Below are the code and all the weights of a small trained network. Each question names an input and a target symbol and asks about switching units off, where a switched-off unit gives its printed mean instead of its output.

import numpy as np


def w(rows, s, z=0):
    codes = np.array(rows[::2]) - 128.0
    scale = np.full(codes.shape[1], s)
    scale[-1] = z or s
    return codes * scale


def norm(h):
    return h / np.sqrt((h * h).mean(-1, keepdims=True) + 1e-5)


def softmax(a):
    e = np.exp(a - a.max(-1, keepdims=True))
    return e / e.sum(-1, keepdims=True)


def log_softmax(a):
    a = a - a.max(-1, keepdims=True)
    return a - np.log(np.exp(a).sum(-1, keepdims=True))


def net(x, mask):
    ids = ['αδεθξστ'.index(c) for c in x.split()]
    T = len(ids)
    res = E[ids] + P[:T]
    u = 0
    for l in range(3):
        r = norm(res)
        for j in range(2):
            rows = slice(3 * j, 3 * j + 3)
            q, k, v = (r @ M[l][rows].T for M in (Q, K, V))
            z = softmax(np.where(np.tri(T) > 0, q @ k.T / 3**0.5, -1e9)) @ v
            o = O[l][rows]
            res = res + np.where(mask[u + j], z, o[:, -1]) @ o[:, :-1]
        u += 2
    return log_softmax(norm(res)[-1] @ U[:, :-1].T + U[:, -1])


Q, K, V, O = {}, {}, {}, {}
E = w([
[140,165,242,110],'α',
[129,55,57,245],'δ',
[178,115,136,165],'ε',
[116,138,46,154],'θ',
[122,145,83,136],'ξ',
[120,151,76,149],'σ',
[4,159,81,116],'τ',
],0.015)
P = w([
[161,151,163,69],'0',
[66,58,107,124],'1',
[122,167,244,165],'2',
[69,209,106,193],'3',
[233,138,4,68],'4',
[125,3,255,241],'5',
[183,243,206,132],'6',
[159,155,57,32],'7',
[90,107,232,140],'8',
],0.0099)
Q[0] = w([
[82,109,168,113],'L0H0',
[177,114,192,142],'L0H0',
[122,174,145,177],'L0H0',
[87,132,76,168],'L0H1',
[88,248,136,117],'L0H1',
[202,173,54,116],'L0H1',
],0.012)
K[0] = w([
[109,189,114,152],'L0H0',
[133,204,122,125],'L0H0',
[176,174,114,90],'L0H0',
[118,120,142,33],'L0H1',
[172,255,77,102],'L0H1',
[132,165,51,63],'L0H1',
],0.011)
V[0] = w([
[64,54,147,141],'L0H0',
[153,96,186,117],'L0H0',
[92,92,183,186],'L0H0',
[109,4,189,133],'L0H1',
[86,76,84,87],'L0H1',
[136,110,147,156],'L0H1',
],0.012)
O[0] = w([
[227,75,76,73,83],'L0H0',
[111,189,12,44,50],'L0H0',
[253,27,74,60,97],'L0H0',
[77,165,184,14,3],'L0H1',
[109,254,159,136,115],'L0H1',
[152,108,191,165,118],'L0H1',
],0.0059,0.0062)
Q[1] = w([
[151,133,160,89],'L1H0',
[20,111,58,83],'L1H0',
[130,2,99,201],'L1H0',
[170,89,105,157],'L1H1',
[127,105,169,118],'L1H1',
[174,90,146,66],'L1H1',
],0.0094)
K[1] = w([
[83,40,230,175],'L1H0',
[175,141,109,89],'L1H0',
[121,151,1,195],'L1H0',
[120,186,192,106],'L1H1',
[169,254,159,249],'L1H1',
[97,153,76,20],'L1H1',
],0.0091)
V[1] = w([
[255,203,214,90],'L1H0',
[234,133,121,102],'L1H0',
[173,222,153,48],'L1H0',
[177,17,5,149],'L1H1',
[181,188,165,85],'L1H1',
[152,122,90,155],'L1H1',
],0.0075)
O[1] = w([
[247,43,97,148,20],'L1H0',
[102,5,128,205,99],'L1H0',
[58,145,206,30,3],'L1H0',
[255,66,87,193,159],'L1H1',
[123,20,99,43,66],'L1H1',
[61,136,115,61,156],'L1H1',
],0.0075,0.0065)
Q[2] = w([
[179,99,156,192],'L2H0',
[158,178,35,45],'L2H0',
[64,22,104,255],'L2H0',
[157,129,151,5],'L2H1',
[128,194,162,248],'L2H1',
[185,47,111,98],'L2H1',
],0.0091)
K[2] = w([
[177,30,105,104],'L2H0',
[31,204,18,109],'L2H0',
[138,1,119,199],'L2H0',
[155,118,179,72],'L2H1',
[120,196,137,210],'L2H1',
[160,171,169,1],'L2H1',
],0.0086)
V[2] = w([
[139,227,177,201],'L2H0',
[75,93,255,226],'L2H0',
[238,52,104,79],'L2H0',
[179,135,181,103],'L2H1',
[196,191,246,12],'L2H1',
[86,192,192,183],'L2H1',
],0.0066)
O[2] = w([
[124,49,73,180,189],'L2H0',
[114,124,35,75,188],'L2H0',
[163,215,116,212,82],'L2H0',
[102,135,95,254,86],'L2H1',
[76,138,181,171,1],'L2H1',
[94,124,117,120,190],'L2H1',
],0.0084)
U = w([
[141,85,31,1,252],'α',
[227,45,69,165,141],'δ',
[226,33,45,12,155],'ε',
[71,121,95,108,72],'θ',
[5,61,130,175,66],'ξ',
[92,229,107,181,123],'σ',
[73,150,102,70,60],'τ',
],0.0077,0.0046)

Each question gives the input, a string of symbols that net reads in full, and the target symbol t.
The units are the heads (3 rows each of Q, K, V and O). Each row of codes is followed by its name. A weight is (code - 128) times the scale printed after its matrix; where a second scale follows, it is the last column's (O and U).
mask holds one flag per head, layer by layer. A switched-off head (its flag False) gives its mean, the last column of its rows in O, instead of its output. The means were averaged over made-up inputs and are rounded, as every weight is.
A unit's drop is (log p(t) with every unit on - log p(t) with that unit switched off) / (log p(t) with every unit on - log p(t) with every unit switched off).
The circuit of an input: a set's keep is (log p(t) with only the set's units on - log p(t) with every unit switched off) / (log p(t) with every unit on - log p(t) with every unit switched off). Starting from all 6 units, units are removed one at a time, each time the one whose removal leaves the highest keep (on an exact tie, the one counted first), for as long as the keep stays at least 0.8.
circuit, biggest first: the units of the circuit, biggest drop first
most important unit: the unit with the biggest drop
which heads matter: for each layer, one digit per head in row order, 1 if its drop is at least 0.15 and else 0, layers parted by /
drop when u is switched off: that unit's drop, to one decimal
input σ ξ ε α, target ξ: which heads matter : 11 / 00 / 10
input α δ δ δ σ σ, target ε: circuit, biggest first : (L0H0 L0H1 L2H1)
input σ σ σ σ ε ε, target ξ: which heads matter : 10 / 00 / 00
input δ σ α, target δ: most important unit : L0H0
input δ δ θ θ, target δ: which heads matter : 10 / 01 / 00
input α δ θ, target ε: circuit, biggest first : (L0H0 L0H1)
input ε θ ε σ δ δ, target σ: circuit, biggest first : (L1H0 L2H0 L0H1)
input ε σ δ ξ θ ε σ δ σ, target σ: which heads matter : 11 / 10 / 10
input τ α δ σ θ ε α σ σ, target α: which heads matter : 01 / 01 / 10
input ε ξ τ α θ θ, target σ: which heads matter : 01 / 10 / 10
input σ δ ε, target ξ: which heads matter : 11 / 00 / 10
input τ σ σ σ σ σ, target α: circuit, biggest first : (L2H0 L0H1)
input ε δ σ α σ θ, target σ: circuit, biggest first : (L2H0 L0H1 L1H0)
input δ θ δ δ ε τ, target δ: which heads matter : 10 / 01 / 10
input ε τ ξ τ ε ε, target σ: circuit, biggest first : (L1H0 L2H0)
input α ε σ σ δ ξ, target ε: circuit, biggest first : (L0H0 L0H1 L1H1)
input σ ε σ, target ξ: circuit, biggest first : (L0H0 L2H0)
input α ξ σ, target ε: which heads matter : 10 / 01 / 01
input δ δ σ ε δ α σ, target δ: drop when L0H1 is switched off : 0.1
input δ σ ξ, target δ: drop when L0H0 is switched off : 1.2
input ε ε θ ε δ σ, target σ: drop when L0H1 is switched off : 0.6
